Here is a tiny trained network, its code and every weight. The questions are about switching its units off for an input and a class, where a switched-off unit gives its printed mean instead of its output.

import numpy as np


def w(rows, s, z=0):
    codes = np.array(rows[::2]) - 128.0
    scale = np.full(codes.shape[1], s)
    scale[-1] = z or s
    return codes * scale


def norm(h):
    return h / np.sqrt((h * h).mean(-1, keepdims=True) + 1e-5)


def f(y):
    return np.maximum(y, 0)


def log_softmax(a):
    a = a - a.max(-1, keepdims=True)
    return a - np.log(np.exp(a).sum(-1, keepdims=True))


def net(x, mask):
    res = np.array(x, float).reshape(1, 5) / 4 @ E
    u = 0
    for l in range(3):
        y = f(norm(res) @ A[l][:, :-1].T + A[l][:, -1])
        res = res + np.where(mask[u : u + 5], y, B[l][:, -1]) @ B[l][:, :-1]
        u += 5
    return log_softmax(norm(res)[-1] @ U[:, :-1].T + U[:, -1])


A, B = {}, {}
E = w([
[3,211,79,169],'x0',
[239,39,30,151],'x1',
[83,138,106,62],'x2',
[175,105,58,48],'x3',
[216,167,131,159],'x4',
],0.003)
A[0] = w([
[238,147,129,106,93],'0.n0',
[223,101,95,221,132],'0.n1',
[210,222,171,186,53],'0.n2',
[116,198,125,4,254],'0.n3',
[110,150,107,123,38],'0.n4',
],0.0042,0.0021)
B[0] = w([
[100,106,129,112,184],'0.n0',
[57,117,183,76,213],'0.n1',
[186,212,114,125,163],'0.n2',
[4,133,188,49,254],'0.n3',
[117,120,117,149,130],'0.n4',
],0.0044,0.0032)
A[1] = w([
[110,255,204,221,253],'1.n0',
[160,64,190,178,187],'1.n1',
[148,86,151,71,115],'1.n2',
[37,37,67,254,203],'1.n3',
[205,32,163,67,116],'1.n4',
],0.0048,0.0021)
B[1] = w([
[214,149,40,23,254],'1.n0',
[25,232,98,192,182],'1.n1',
[141,34,148,115,179],'1.n2',
[67,226,173,62,213],'1.n3',
[122,39,117,254,214],'1.n4',
],0.0042,0.004)
A[2] = w([
[94,134,35,113,254],'2.n0',
[132,90,141,254,41],'2.n1',
[173,84,39,155,83],'2.n2',
[125,124,126,128,24],'2.n3',
[235,197,96,159,47],'2.n4',
],0.0076,0.00081)
B[2] = w([
[136,176,254,136,252],'2.n0',
[123,74,39,161,203],'2.n1',
[54,201,158,207,194],'2.n2',
[101,88,124,104,128],'2.n3',
[181,99,92,148,185],'2.n4',
],0.007,0.0033)
U = w([
[125,41,179,65,116],'0',
[157,23,80,226,150],'1',
[55,216,171,28,169],'2',
[129,154,139,157,2],'3',
[252,205,106,115,139],'4',
],0.013,0.0058)

Each question gives the input, the list of numbers given to net, and the class t.
The units are the neurons (one row each of A and B). Each row of codes is followed by its name. A weight is (code - 128) times the scale printed after its matrix; where a second scale follows, it is the last column's (A, B and U).
mask holds one flag per neuron, layer by layer. A switched-off neuron (its flag False) gives its mean, the last column of its row in B, instead of its output. The means were averaged over made-up inputs and are rounded, as every weight is.
A unit's drop is (log p(t) with every unit on - log p(t) with that unit switched off) / (log p(t) with every unit on - log p(t) with every unit switched off).
The circuit of an input: a set's keep is (log p(t) with only the set's units on - log p(t) with every unit switched off) / (log p(t) with every unit on - log p(t) with every unit switched off). Starting from the 12 units with the biggest drops (on a tie, the unit counted first), units are removed one at a time, each time the one whose removal leaves the highest keep (on an exact tie, the one counted first), for as long as the keep stays at least 0.8.
circuit, biggest first: the units of the circuit, biggest drop first
k most important neurons: the k neurons with the biggest drops, biggest first
k most important neurons of layer l: the k neurons of layer l with the biggest drops, biggest first
drop of u: that unit's drop, to one decimal
input [-3,4,5,-3,-6], class 1: 4 most important neurons => [1.n4; 1.n0; 0.n3; 0.n1]
input [-2,4,7,0,1], class 1: circuit, biggest first => [1.n4]
input [1,8,1,4,-3], class 2: circuit, biggest first => [2.n2; 2.n0]
input [-8,-6,5,1,1], class 0: circuit, biggest first => [1.n3; 2.n0; 1.n4]
input [-4,-4,1,2,5], class 0: circuit, biggest first => [1.n3; 1.n2]
input [3,-2,-8,-5,3], class 4: circuit, biggest first => [1.n0; 2.n4]
input [-7,-1,6,8,7], class 0: 2 most important neurons => [0.n3; 2.n1]
input [1,8,1,5,-1], class 3: 4 most important neurons => [2.n2; 2.n0; 2.n1; 2.n4]
input [-3,-8,-4,5,7], class 4: 2 most important neurons of layer 0 => [0.n2; 0.n1]
input [2,-3,3,-3,7], class 4: 2 most important neurons => [1.n0; 2.n4]
input [-6,-3,-5,-7,0], class 4: 3 most important neurons => [1.n0; 0.n2; 1.n4]
input [4,3,-2,5,7], class 3: 2 most important neurons of layer 1 => [1.n3; 1.n0]
input [-7,-5,-2,-6,-1], class 4: 3 most important neurons => [0.n3; 1.n0; 0.n1]
input [2,6,3,4,8], class 3: most important neuron => [2.n2]
input [-4,-4,-1,1,-4], class 0: 2 most important neurons => [1.n3; 2.n2]
input [7,0,-8,-4,3], class 4: 2 most important neurons => [1.n0; 2.n4]
input [-4,5,8,-4,-5], class 1: 2 most important neurons => [1.n4; 1.n0]
input [-1,-3,0,2,7], class 4: 2 most important neurons => [0.n2; 2.n4]
input [2,4,8,5,8], class 2: drop of 0.n3 => 0.1
input [3,7,-7,-4,-7], class 2: circuit, biggest first => [1.n3]
input [7,8,-1,6,4], class 2: drop of 0.n1 => 0.2
input [0,-3,-8,-6,2], class 4: drop of 1.n0 => 0.3
